Below is a small trained network, with its code and all its weights. Each question gives an input and a class and asks what happens when units are switched off, that is, made to give their printed mean instead of their output.

import numpy as np


def w(rows, s, z=0):
    codes = np.array(rows[::2]) - 128.0
    scale = np.full(codes.shape[1], s)
    scale[-1] = z or s
    return codes * scale


def f(y):
    return y / 2 * (1 + np.tanh(0.7978845608 * (y + 0.044715 * y**3)))


def log_softmax(a):
    a = a - a.max(-1, keepdims=True)
    return a - np.log(np.exp(a).sum(-1, keepdims=True))


def net(x, mask):
    res = np.array(x, float).reshape(1, 6) / 4 @ E
    y = f(res @ A[0][:, :-1].T + A[0][:, -1])
    res = res + np.where(mask, y, B[0][:, -1]) @ B[0][:, :-1]
    return log_softmax(res[-1] @ U[:, :-1].T + U[:, -1])


A, B = {}, {}
E = w([
[24,255,105,96,146],'x0',
[199,202,243,147,114],'x1',
[218,198,68,7,100],'x2',
[124,126,129,127,113],'x3',
[127,125,132,114,158],'x4',
[129,133,120,142,111],'x5',
],0.0075)
A[0] = w([
[117,116,109,147,114,244],'N0',
[175,153,97,89,166,147],'N1',
[68,82,183,171,156,80],'N2',
[192,211,238,146,156,81],'N3',
[175,56,105,136,85,142],'N4',
[87,177,132,125,118,68],'N5',
[156,169,186,149,99,127],'N6',
[68,60,99,98,115,131],'N7',
[155,168,87,58,111,94],'N8',
[190,70,115,153,109,94],'N9',
[213,117,72,100,65,107],'N10',
[56,219,120,152,70,92],'N11',
[236,46,159,147,111,105],'N12',
[98,190,85,142,137,175],'N13',
[151,145,254,111,120,69],'N14',
[204,177,47,118,108,89],'N15',
[130,49,39,66,223,108],'N16',
[144,122,88,112,170,195],'N17',
[170,123,101,65,121,112],'N18',
[82,83,48,104,91,86],'N19',
],0.0099,0.011)
B[0] = w([
[179,143,233,134,76,254],'N0',
[106,87,185,190,129,182],'N1',
[56,53,145,189,157,172],'N2',
[134,134,2,141,86,207],'N3',
[150,224,173,89,183,186],'N4',
[95,155,37,95,205,133],'N5',
[146,56,53,116,63,175],'N6',
[148,146,97,144,96,170],'N7',
[26,51,189,175,161,174],'N8',
[73,196,96,61,232,158],'N9',
[83,147,177,174,172,182],'N10',
[82,153,122,75,198,180],'N11',
[111,160,106,51,185,208],'N12',
[188,222,196,66,143,203],'N13',
[90,109,25,130,103,166],'N14',
[70,74,134,211,168,170],'N15',
[194,122,49,108,116,189],'N16',
[153,106,188,126,59,199],'N17',
[61,73,132,227,116,165],'N18',
[135,169,5,120,84,156],'N19',
],0.0076,0.0088)
U = w([
[75,147,129,2,250,57],'0',
[32,38,171,239,143,35],'1',
[151,100,2,132,27,44],'2',
[156,108,202,107,78,255],'3',
[154,124,195,118,82,233],'4',
],0.0098,0.0063)

Each question gives the input, the list of numbers given to net, and the class t.
The units are the neurons (one row each of A and B). Each row of codes is followed by its name. A weight is (code - 128) times the scale printed after its matrix; where a second scale follows, it is the last column's (A, B and U).
mask holds one flag per neuron, in row order. A switched-off neuron (its flag False) gives its mean, the last column of its row in B, instead of its output. The means were averaged over made-up inputs and are rounded, as every weight is.
A unit's drop is (log p(t) with every unit on - log p(t) with that unit switched off) / (log p(t) with every unit on - log p(t) with every unit switched off).
The circuit of an input: a set's keep is (log p(t) with only the set's units on - log p(t) with every unit switched off) / (log p(t) with every unit on - log p(t) with every unit switched off). Starting from the 12 units with the biggest drops (on a tie, the unit counted first), units are removed one at a time, each time the one whose removal leaves the highest keep (on an exact tie, the one counted first), for as long as the keep stays at least 0.8.
circuit, biggest first: the units of the circuit, biggest drop first
k most important neurons: the k neurons with the biggest drops, biggest first
drop of u: that unit's drop, to one decimal
input [0,6,0,8,-3,6], class 2: circuit, biggest first -> (N3 N6 N14)
input [-5,0,1,7,-5,-4], class 0: 3 most important neurons -> (N12 N9 N4)
input [-6,-3,1,-3,-4,3], class 0: circuit, biggest first -> (N9 N12)
input [-6,-5,-1,2,-4,-1], class 0: circuit, biggest first -> (N9 N4)
input [-8,0,-1,3,7,-5], class 0: circuit, biggest first -> (N12)
input [-8,-5,-3,-1,-7,-2], class 0: circuit, biggest first -> (N9 N12)
input [-6,3,-4,-6,-2,-6], class 0: circuit, biggest first -> (N12 N9)
input [6,-6,-4,3,-3,-7], class 4: 3 most important neurons -> (N12 N0 N9)
input [-6,-2,4,6,1,-2], class 0: 3 most important neurons -> (N12 N9 N4)
input [7,-1,8,-7,2,3], class 1: circuit, biggest first -> (N8 N15)
input [-5,-5,6,0,-6,-4], class 1: circuit, biggest first -> (N18 N10)
input [-6,-7,-5,3,7,3], class 2: 3 most important neurons -> (N16 N19 N7)
input [-8,-6,3,0,-4,8], class 0: 3 most important neurons -> (N9 N4 N12)
input [-8,0,7,-2,0,-3], class 0: circuit, biggest first -> (N12)
input [-6,-8,-4,-7,-7,7], class 2: 3 most important neurons -> (N19 N16 N7)
input [-8,-8,3,-8,-5,-8], class 0: 2 most important neurons -> (N4 N9)
input [3,-6,4,6,-8,-1], class 3: 3 most important neurons -> (N3 N13 N6)
input [-2,-7,1,2,7,-1], class 2: 2 most important neurons -> (N16 N19)
input [7,8,-6,4,-2,0], class 2: 3 most important neurons -> (N3 N6 N14)
input [-5,6,5,-2,-3,-6], class 2: circuit, biggest first -> (N3)
input [-3,-6,-6,0,-3,7], class 4: 2 most important neurons -> (N0 N4)
input [-8,-5,7,-5,4,-3], class 0: 4 most important neurons -> (N12 N9 N4 N16)
input [4,8,4,-7,7,-6], class 2: drop of N3 -> 0.4
